Each row is followed by its class.
-91 0 82 61 6 112 -3 103 -10 35 -13 10 20 -122 65 -62 -57 152 -108 -89 -139 -75 6 79 119 -158 12 -142 68 25 -40 129 53 244 1 -> Z_467
-11 67 -30 -29 108 -49 -25 9 -41 -94 103 -38 -67 -32 61 33 -95 48 -10 45 38 78 27 60 -79 -49 -5 123 19 9 50 -98 -128 -39 -61 -> Z_349
357 -237 42 127 91 -183 186 -75 -55 496 373 -359 -124 -48 -417 -113 76 -91 93 128 159 -261 -30 -106 59 100 91 -251 -358 270 -367 133 -120 -437 -36 -> Z_831
-50 25 -74 -9 44 36 34 67 -30 77 12 119 -97 81 -32 -83 202 -35 -90 38 118 12 -53 121 -80 23 -61 49 -64 -118 -12 -17 57 56 -89 -> Z_976
-88 -142 -250 5 28 100 57 -84 -49 -64 45 62 -125 -3 104 -42 40 -70 -110 -180 -34 -9 -105 -3 -21 -65 -38 -163 5 -58 14 57 13 123 -26 -> Z_210
-195 161 -190 -42 68 100 8 69 -73 -167 12 62 -18 31 67 39 -22 -2 -66 -13 -118 3 15 200 73 -160 96 55 55 84 45 -118 -100 -19 0 -> Z_713
29 237 95 -89 -75 -16 -129 98 -46 126 -66 55 -204 55 48 119 90 162 -65 228 36 53 31 -4 -97 56 16 157 142 -343 231 -73 42 161 4 -> Z_161
-67 35 -252 104 113 -14 -127 132 -53 -198 -49 179 -257 -11 -55 -7 -100 -205 156 -65 46 -110 -226 120 24 -386 252 -70 -333 -51 -125 -32 -245 332 24 -> Z_685
47 76 -45 -3 -68 76 23 100 -231 106 -48 -158 86 -9 191 -70 -32 -55 -52 -77 -90 142 43 5 13 7 112 -115 160 16 98 -4 93 13 48 -> Z_171
-32 -102 59 80 -112 30 49 31 -198 121 16 -186 -10 -17 82 -109 96 3 15 -122 -149 -16 33 -28 31 74 -74 14 -39 151 -24 49 264 16 133 -> Z_210
65 0 33 51 -205 115 141 10 -128 105 -24 -68 104 -87 117 35 202 -72 31 -51 61 92 -13 -28 72 117 28 -192 -41 -76 83 110 209 65 155 -> Z_171
-138 -82 -156 8 185 30 43 7 -134 -97 113 -51 -36 19 35 -116 47 -56 35 -19 80 47 -79 246 35 -88 -110 60 -130 166 -110 -171 11 -142 -28 -> Z_962
-47 -443 24 -172 -40 21 34 -40 -30 302 96 -429 -13 -106 245 -246 565 -273 25 166 227 449 445 252 -186 176 -84 -98 111 506 -248 -103 -178 -697 -545 -> Z_171
81 368 67 -88 -215 -171 -43 -290 89 -9 164 343 -279 -21 -78 225 -61 82 -18 333 -243 142 50 -147 -376 -48 251 -104 -174 -31 122 -185 -245 -79 -181 -> Z_831
-24 -4 37 131 449 -180 200 155 111 410 43 7 -89 85 195 -330 147 -6 -244 97 371 113 -314 242 -255 -56 10 -233 -571 686 -115 -281 -22 -505 -383 -> Z_349
-147 105 43 23 -129 -20 89 -1 -193 85 58 -6 23 -30 74 -21 79 -28 -85 -38 -27 5 87 199 -8 75 26 25 13 94 71 -85 40 19 -4 -> Z_685
8 -57 144 -129 -136 -12 -8 26 78 8 87 -89 88 -7 3 -3 20 -116 -48 105 -102 74 51 -37 -68 93 -85 1 66 19 86 41 22 -99 -44 -> Z_161
-175 114 -162 80 -28 -78 145 79 -101 -6 213 168 10 -80 148 -161 -89 -72 -222 -216 3 -79 -110 322 -185 -10 70 90 -137 -61 120 -2 -56 92 -141 -> Z_831
-85 41 34 -33 -22 54 55 20 -71 18 79 16 50 -64 112 12 27 46 -89 -42 -92 -1 49 57 72 2 -29 -157 48 75 47 0 15 13 -18 -> Z_455
18 -59 -158 -30 -112 78 -46 -177 -137 -100 102 88 97 -171 -103 57 95 -293 198 -94 -125 -52 -31 296 220 -36 192 -145 -65 -79 -137 -168 45 -147 22 -> Z_210
12 95 224 125 5 -93 -58 184 167 190 16 -56 -55 -138 46 12 6 22 26 -97 18 -51 115 65 31 68 98 51 -20 17 121 115 59 45 60 -> Z_349
-8 -13 -101 112 -40 -3 100 -183 -27 71 -7 -45 7 -63 -51 -2 154 -41 85 -21 80 41 82 101 171 -1 79 -66 -90 -74 -92 6 34 8 86 -> Z_713
-120 -64 -194 -44 110 -9 -32 85 -24 -220 81 93 41 42 56 -17 -136 -63 -36 -19 120 19 -89 159 -85 -101 45 165 -160 180 -175 -131 -112 -14 -144 -> Z_831
-4 -24 -26 -8 161 45 50 72 -61 -3 107 -145 -81 18 32 -131 -44 0 -25 86 -10 24 -115 124 -61 -87 -31 12 -45 127 14 -95 31 -240 -49 -> Z_962
-27 -171 -210 19 -175 -39 33 -199 -412 -117 57 -27 32 -25 -71 -128 163 -276 235 -185 -197 -40 66 100 224 78 -161 137 48 -33 -217 -172 122 64 195 -> Z_210
54 128 139 112 50 -16 37 -96 173 57 -64 58 -239 -120 68 171 118 29 -23 -64 -50 183 -61 -151 -128 10 -68 -170 41 -87 72 2 108 -60 -31 -> Z_349
-95 96 -70 74 -41 29 0 65 -30 4 -13 38 -8 98 -153 102 -8 -34 23 122 218 25 -15 207 -196 74 117 65 -144 -150 -41 -58 -42 -59 -63 -> Z_9
-67 69 106 15 -164 -128 32 2 -49 -99 -38 61 -7 75 90 -74 -19 -43 78 75 -87 126 127 -103 48 76 -18 40 -114 22 -65 -49 -133 2 67 -> Z_685
-106 -64 -316 -98 20 184 91 -92 -153 -313 -13 372 92 79 -4 329 -210 15 -337 -286 94 -158 -262 -17 193 -207 99 -656 153 -267 -207 12 -225 383 -176 -> Z_831
-63 -52 -63 92 97 48 54 -33 19 -45 -2 -282 -110 1 -3 -111 183 -42 118 267 111 38 95 171 1 1 52 152 -121 258 -84 -146 3 -314 8 -> Z_9
76 8 -68 9 170 38 115 -21 -11 24 -24 -27 9 7 -10 -60 41 -43 -17 -114 -53 68 -120 -18 -4 -121 -36 -110 -45 41 -50 -69 52 -212 -72 -> Z_962
-41 121 63 44 -226 3 91 -57 -157 93 36 -101 42 -17 31 -58 173 9 -33 0 -129 64 52 -23 -82 165 62 30 -97 -32 58 -18 322 76 132 -> Z_9
149 46 -80 11 219 -100 -2 40 -403 59 200 -199 14 80 -105 -309 233 -156 157 26 -195 -45 -143 -173 274 -9 -157 -113 -290 417 -357 -135 204 -29 323 -> Z_161
53 -18 -201 166 15 -156 37 -75 -226 35 219 -17 -187 -14 -78 -44 -135 -163 77 -103 -73 -15 -225 39 -20 8 33 -5 -208 46 -304 -141 35 109 36 -> Z_9
-150 89 320 49 -34 53 18 148 303 -82 -207 75 214 -117 -134 -39 61 -17 188 49 -19 -123 16 181 211 -223 101 268 -147 113 -36 -1 145 -176 94 -> Z_685
-233 82 -134 -34 81 13 144 251 79 -161 66 301 -57 150 103 185 -188 26 -342 -239 106 -47 -223 99 -146 30 -43 -47 -16 -37 -1 -84 -77 13 -210 -> Z_349
-96 45 28 -28 71 2 35 91 -63 55 54 25 -14 50 -58 60 -53 38 -149 44 80 6 -67 104 -42 -9 -61 68 -47 -93 2 -55 27 83 -51 -> Z_713
54 -406 -233 183 424 1 -297 -3 278 -186 -133 -114 91 24 -180 -461 -116 -63 123 -24 4 -267 -266 -48 168 -136 -68 128 -349 -12 -320 155 8 274 143 -> Z_349
53 -48 -98 41 -70 22 -6 -41 -89 -36 25 -63 33 41 -27 -15 108 -66 92 -38 -85 22 20 -65 91 51 30 -52 -119 -37 -116 44 36 67 100 -> Z_831
-19 -133 -395 -64 -35 76 115 -215 -114 -139 199 66 -124 53 99 -275 343 -112 175 -35 -176 176 -84 -31 148 -104 73 -171 -308 297 -336 -105 166 -43 85 -> Z_467
-128 -80 -109 16 107 -16 13 119 -8 -193 231 91 -121 14 37 -119 -187 -9 -80 -34 -9 -54 -31 160 -213 -85 -3 164 -187 159 -60 2 -71 48 -147 -> Z_831
172 233 -95 335 -114 -211 307 -300 -405 373 -97 -219 -290 182 -42 19 208 -104 -83 -81 72 194 -60 -220 -142 306 -73 -324 19 -573 156 -65 103 97 178 -> Z_9
-37 -98 -175 -16 -91 67 145 -90 -287 69 145 -88 37 37 14 -109 184 -107 -18 -169 -74 93 30 30 98 84 -90 -148 -45 100 -138 -38 251 71 101 -> Z_962
61 -33 -129 4 -74 -40 42 -79 -131 -97 -12 125 -96 132 1 2 69 16 38 -67 13 70 -103 -260 4 115 -127 -105 -52 -113 -153 -4 64 168 133 -> Z_349
-8 -89 -116 -32 -171 23 49 -39 -109 -168 33 -31 10 48 -2 52 8 -115 36 -13 -117 64 -47 -73 -10 59 -43 -32 32 1 -147 -22 -29 45 35 -> Z_467
-122 -37 -346 17 -54 -5 117 -39 -395 -52 211 -113 16 53 -26 -72 -56 -300 -45 -165 -92 16 -140 199 68 7 12 15 -136 32 -125 -168 24 92 77 -> Z_685
26 29 -102 83 -58 -3 51 -1 -55 18 -54 -19 77 -27 9 8 81 -81 26 -105 -17 -25 -39 26 146 45 12 -19 -72 -6 -114 -14 94 25 88 -> Z_161
-3 -25 -12 -36 285 125 11 11 172 96 89 97 56 -79 -88 -66 -36 101 -41 98 177 -19 -72 176 60 -168 -19 -52 -35 10 -91 19 9 -93 -138 -> Z_455
33 -56 -27 -31 -39 6 59 4 -143 -25 69 145 39 82 56 -19 -50 -30 -62 4 2 122 -89 -125 -128 132 -134 -206 -103 54 -92 -6 -20 8 -36 -> Z_171
73 21 -133 101 189 41 180 33 -52 154 -41 -87 36 39 51 -166 207 -18 19 -35 97 126 -61 -8 155 14 -119 29 -92 143 -197 -18 90 -162 60 -> Z_713
80 69 -68 -31 119 -8 43 7 58 -59 102 157 -38 0 -14 -39 -15 -138 -32 -29 -27 110 -98 37 -65 -111 17 3 -84 -103 -37 -34 -35 5 -137 -> Z_976
129 -169 -236 34 100 -119 -311 -224 330 -360 -131 583 40 197 -24 12 -316 7 118 -172 -127 123 -210 -354 192 -74 49 -242 -454 -821 -133 189 -213 899 81 -> Z_713
-41 -34 -293 -99 -12 97 45 -190 -210 -65 65 -40 231 56 -63 14 -123 -109 27 -104 -81 109 -15 79 129 -71 36 -107 10 144 -84 -153 65 -51 92 -> Z_962
-33 6 -199 55 189 -26 -50 -37 -21 -144 -63 129 70 -74 58 136 -165 10 12 -263 43 -72 -327 7 156 -249 -8 -82 -41 -75 -39 -22 -123 304 87 -> Z_467
-98 -76 -268 47 140 102 116 125 -68 -182 100 82 -128 100 -1 -77 -111 -66 -154 -137 5 -49 -315 80 -15 -64 -86 -2 -101 -190 -100 -17 126 209 20 -> Z_467
-183 -5 -115 -108 -140 -40 36 -30 -287 -81 150 -47 118 69 -294 364 -100 -239 -81 -14 103 -74 -91 153 9 -25 -81 46 88 40 -211 -227 -106 99 -24 -> Z_962
-43 -131 100 -45 -244 35 70 -168 40 -72 -82 10 146 -9 -16 -100 279 -164 30 51 -48 136 157 -91 -179 237 -89 -90 -37 95 -51 14 241 -138 -21 -> Z_455
-113 -131 -257 34 107 138 12 79 -16 -173 -55 -12 90 -29 184 -36 -64 -5 -58 -298 -115 14 -224 73 174 -75 -63 -88 5 -26 -112 24 27 48 28 -> Z_467
103 503 163 305 -382 -216 109 21 -143 91 -436 296 -23 -104 140 267 41 2 -73 -196 23 28 138 -140 94 104 379 -381 73 -388 -90 -45 -146 340 25 -> Z_467
82 63 166 -1 -44 60 -74 60 136 -121 -109 37 122 -55 -29 85 -139 69 75 124 -62 13 133 -59 56 -81 62 -7 30 -196 79 127 -195 35 4 -> Z_831
-250 227 -333 -14 143 99 73 85 106 -2 -79 98 24 -13 465 -237 372 94 -344 -123 22 56 31 226 382 -148 174 57 -75 -279 178 -35 -11 384 -36 -> Z_976
-24 -65 -29 -48 233 78 -85 18 85 29 49 -173 126 -112 126 -96 -134 72 -89 -67 48 71 -70 83 64 -131 -82 12 145 -134 162 113 -59 42 -8 -> Z_962
-238 78 -26 -287 -545 -126 84 254 -396 -31 63 -30 -107 319 153 265 68 48 -188 32 -81 -31 264 -14 -238 349 -21 395 336 90 180 -179 -118 1 -75 -> Z_713
-35 10 27 -47 138 53 -42 54 -28 -32 62 -86 -22 1 -16 -5 19 53 83 127 65 111 35 125 31 -97 -16 68 -39 141 -70 -120 5 -165 -25 -> Z_349
29 37 42 -65 122 8 68 198 -29 188 174 106 -70 137 -68 10 -20 106 -185 72 88 24 -34 -32 -95 94 -153 48 -25 -41 -153 -2 46 83 -170 -> Z_455
-18 69 -100 -13 20 66 -6 48 84 54 -36 206 25 46 -60 -30 18 3 -54 40 35 19 -54 100 9 -27 60 -39 -37 -132 -65 28 -56 56 -73 -> Z_713
-2 -4 -20 -46 100 58 -24 105 78 44 12 127 -5 44 -35 -35 -62 44 -10 -76 8 47 -81 38 29 -64 -23 -22 19 -223 17 60 47 106 -9 -> Z_467
2 9 -107 -108 -184 128 -28 -156 -163 -116 93 -166 114 20 7 -24 159 -39 152 163 -227 123 115 -2 257 9 49 -7 53 -28 -76 -59 64 -45 188 -> Z_831
-109 172 -130 24 -149 -47 67 -6 -346 29 122 82 19 -37 31 -10 20 -110 -57 -212 -187 -52 -6 142 124 -32 174 -112 -159 6 -46 -116 53 219 81 -> Z_685
126 -43 -73 78 33 102 -63 68 -128 -6 9 -58 6 -46 69 -78 126 -56 81 -32 -147 -6 -150 -173 187 -18 -61 -209 -132 170 -217 107 91 210 201 -> Z_831
-36 -109 -155 -11 196 73 102 223 93 2 -2 99 47 95 -47 28 -30 26 -154 -9 342 -121 -255 61 124 16 -157 15 -115 -103 -162 19 -118 25 -53 -> Z_349
40 122 122 3 128 106 62 27 -85 144 -13 -345 -86 1 66 -160 -68 230 -163 100 -81 36 -11 -148 -25 -17 -29 127 160 -195 304 95 305 10 202 -> Z_685
12 -122 -275 -142 13 -128 -39 -170 -394 65 352 -116 -100 -41 -49 -158 -16 -242 66 147 186 57 -152 202 -176 -75 -91 176 -41 -92 28 -148 -217 45 -33 -> Z_210
-142 -2 15 -8 120 31 -124 -84 66 -24 35 42 4 -101 96 10 -138 112 -55 -24 -15 30 4 115 50 -93 35 -158 48 -22 95 -2 -55 108 -16 -> Z_9
-48 -49 -223 -18 164 25 32 -40 -1 -122 94 -102 -68 -24 103 -33 72 -167 79 39 49 139 -47 152 54 -90 14 82 -89 179 -19 -135 -87 -164 -2 -> Z_713
132 -98 -47 -2 -8 97 6 73 40 -214 -165 201 134 83 -226 178 -67 -144 -77 -23 19 -146 -249 -76 58 -23 -63 -5 -83 -342 -212 -3 14 256 -83 -> Z_976
-43 76 -402 55 91 61 183 -84 64 -25 34 145 -284 4 5 59 263 -160 41 -149 205 72 -92 265 -78 -150 302 -176 -131 -167 16 -106 -66 -209 -160 -> Z_467
-19 114 98 -45 -104 114 27 -5 -95 -24 -18 58 -105 5 105 40 130 177 78 128 -113 106 44 -86 -106 28 -58 -47 44 178 64 -36 194 -114 75 -> Z_455
0 -62 24 44 27 33 41 70 0 113 -35 -166 124 -50 55 -93 -68 -41 7 -20 36 39 -51 6 160 -17 -36 68 -32 123 -73 43 51 -16 97 -> Z_685
-171 72 -84 130 48 41 -45 -2 -51 -135 6 55 -52 -104 59 102 -152 27 -53 -157 -106 -37 -114 110 27 -133 110 -37 -87 33 -43 -65 124 169 63 -> Z_171
15 -36 30 113 144 6 22 41 124 45 -61 -72 43 -60 137 -98 -56 40 -47 -72 65 18 -14 -50 97 17 -46 2 -48 28 40 132 -38 76 63 -> Z_685
